Below is a small trained network, with its code and all its weights. Each question gives an input and a class and asks what happens when units are switched off, that is, made to give their printed mean instead of their output.

import numpy as np


def w(rows, s, z=0):
    codes = np.array(rows[::2]) - 128.0
    scale = np.full(codes.shape[1], s)
    scale[-1] = z or s
    return codes * scale


def norm(h):
    return h / np.sqrt((h * h).mean(-1, keepdims=True) + 1e-5)


def f(y):
    return np.maximum(y, 0)


def log_softmax(a):
    a = a - a.max(-1, keepdims=True)
    return a - np.log(np.exp(a).sum(-1, keepdims=True))


def net(x, mask):
    res = np.array(x, float).reshape(1, 8) / 4 @ E
    u = 0
    for l in range(2):
        y = f(norm(res) @ A[l][:, :-1].T + A[l][:, -1])
        res = res + np.where(mask[u : u + 9], y, B[l][:, -1]) @ B[l][:, :-1]
        u += 9
    return log_softmax(norm(res)[-1] @ U[:, :-1].T + U[:, -1])


A, B = {}, {}
E = w([
[255,168,185],'x0',
[117,160,122],'x1',
[127,160,143],'x2',
[133,30,122],'x3',
[139,110,247],'x4',
[183,69,143],'x5',
[51,170,182],'x6',
[131,57,183],'x7',
],0.0074)
A[0] = w([
[37,91,119,153],'L0N0',
[161,126,45,142],'L0N1',
[111,240,94,123],'L0N2',
[201,51,175,252],'L0N3',
[200,75,241,180],'L0N4',
[149,137,163,49],'L0N5',
[126,155,128,33],'L0N6',
[129,127,134,73],'L0N7',
[133,99,4,9],'L0N8',
],0.017,0.0032)
B[0] = w([
[53,60,226,208],'L0N0',
[159,175,157,175],'L0N1',
[111,250,121,196],'L0N2',
[202,176,144,237],'L0N3',
[254,49,152,248],'L0N4',
[159,88,104,148],'L0N5',
[126,154,87,134],'L0N6',
[134,116,125,128],'L0N7',
[223,97,237,185],'L0N8',
],0.027,0.011)
A[1] = w([
[2,31,89,252],'L1N0',
[195,121,141,77],'L1N1',
[36,71,122,34],'L1N2',
[76,188,13,160],'L1N3',
[124,126,94,109],'L1N4',
[191,130,121,22],'L1N5',
[226,132,134,62],'L1N6',
[136,121,26,251],'L1N7',
[207,123,158,17],'L1N8',
],0.013,0.0021)
B[1] = w([
[36,51,12,169],'L1N0',
[160,130,163,223],'L1N1',
[41,17,135,155],'L1N2',
[125,253,95,157],'L1N3',
[109,150,119,128],'L1N4',
[168,81,66,190],'L1N5',
[167,68,146,254],'L1N6',
[171,164,199,130],'L1N7',
[150,143,194,243],'L1N8',
],0.017,0.0077)
U = w([
[104,203,124,149],'0',
[247,88,167,193],'1',
[65,51,99,2],'2',
],0.015,0.0044)

Each question gives the input, the list of numbers given to net, and the class t.
The units are the neurons (one row each of A and B). Each row of codes is followed by its name. A weight is (code - 128) times the scale printed after its matrix; where a second scale follows, it is the last column's (A, B and U).
mask holds one flag per neuron, layer by layer. A switched-off neuron (its flag False) gives its mean, the last column of its row in B, instead of its output. The means were averaged over made-up inputs and are rounded, as every weight is.
A unit's drop is (log p(t) with every unit on - log p(t) with that unit switched off) / (log p(t) with every unit on - log p(t) with every unit switched off).
The circuit of an input: a set's keep is (log p(t) with only the set's units on - log p(t) with every unit switched off) / (log p(t) with every unit on - log p(t) with every unit switched off). Starting from the 12 units with the biggest drops (on a tie, the unit counted first), units are removed one at a time, each time the one whose removal leaves the highest keep (on an exact tie, the one counted first), for as long as the keep stays at least 0.8.
units of the circuit, in order: the units of the circuit, biggest drop first
unit that matters most: the unit with the biggest drop
top k neurons: the k neurons with the biggest drops, biggest first
top k neurons in layer l: the k neurons of layer l with the biggest drops, biggest first
drop when u is switched off: that unit's drop, to one decimal
input [-6,3,-4,2,1,-8,-4,2], class 2: unit that matters most : L0N0
input [-4,-1,1,-8,6,-2,8,3], class 2: top 3 neurons in layer 0 : (L0N3; L0N4; L0N8)
input [6,3,1,6,-1,-5,2,-3], class 0: units of the circuit, in order : (L0N2; L0N4; L0N8)
input [-3,7,0,-8,-8,3,3,6], class 0: units of the circuit, in order : (L0N4; L0N2)
input [-3,-4,6,5,8,-7,4,-2], class 2: top 2 neurons : (L0N3; L0N8)
input [-8,-1,-8,6,2,-4,1,-4], class 2: top 2 neurons in layer 0 : (L0N4; L0N3)
input [-2,2,8,5,-7,-6,8,4], class 2: top 2 neurons : (L0N0; L0N3)
input [-1,-1,3,3,5,0,2,-7], class 0: top 3 neurons : (L0N4; L0N8; L0N3)
input [-3,8,0,4,-6,-6,6,-2], class 0: drop when L0N2 is switched off : 0.3
input [-2,8,2,-6,-6,-6,-3,5], class 0: drop when L0N8 is switched off : 0.0
input [-8,-3,-8,3,-2,4,5,5], class 2: drop when L0N4 is switched off : 0.1
input [2,2,3,-8,-3,3,1,2], class 0: drop when L0N4 is switched off : 0.1
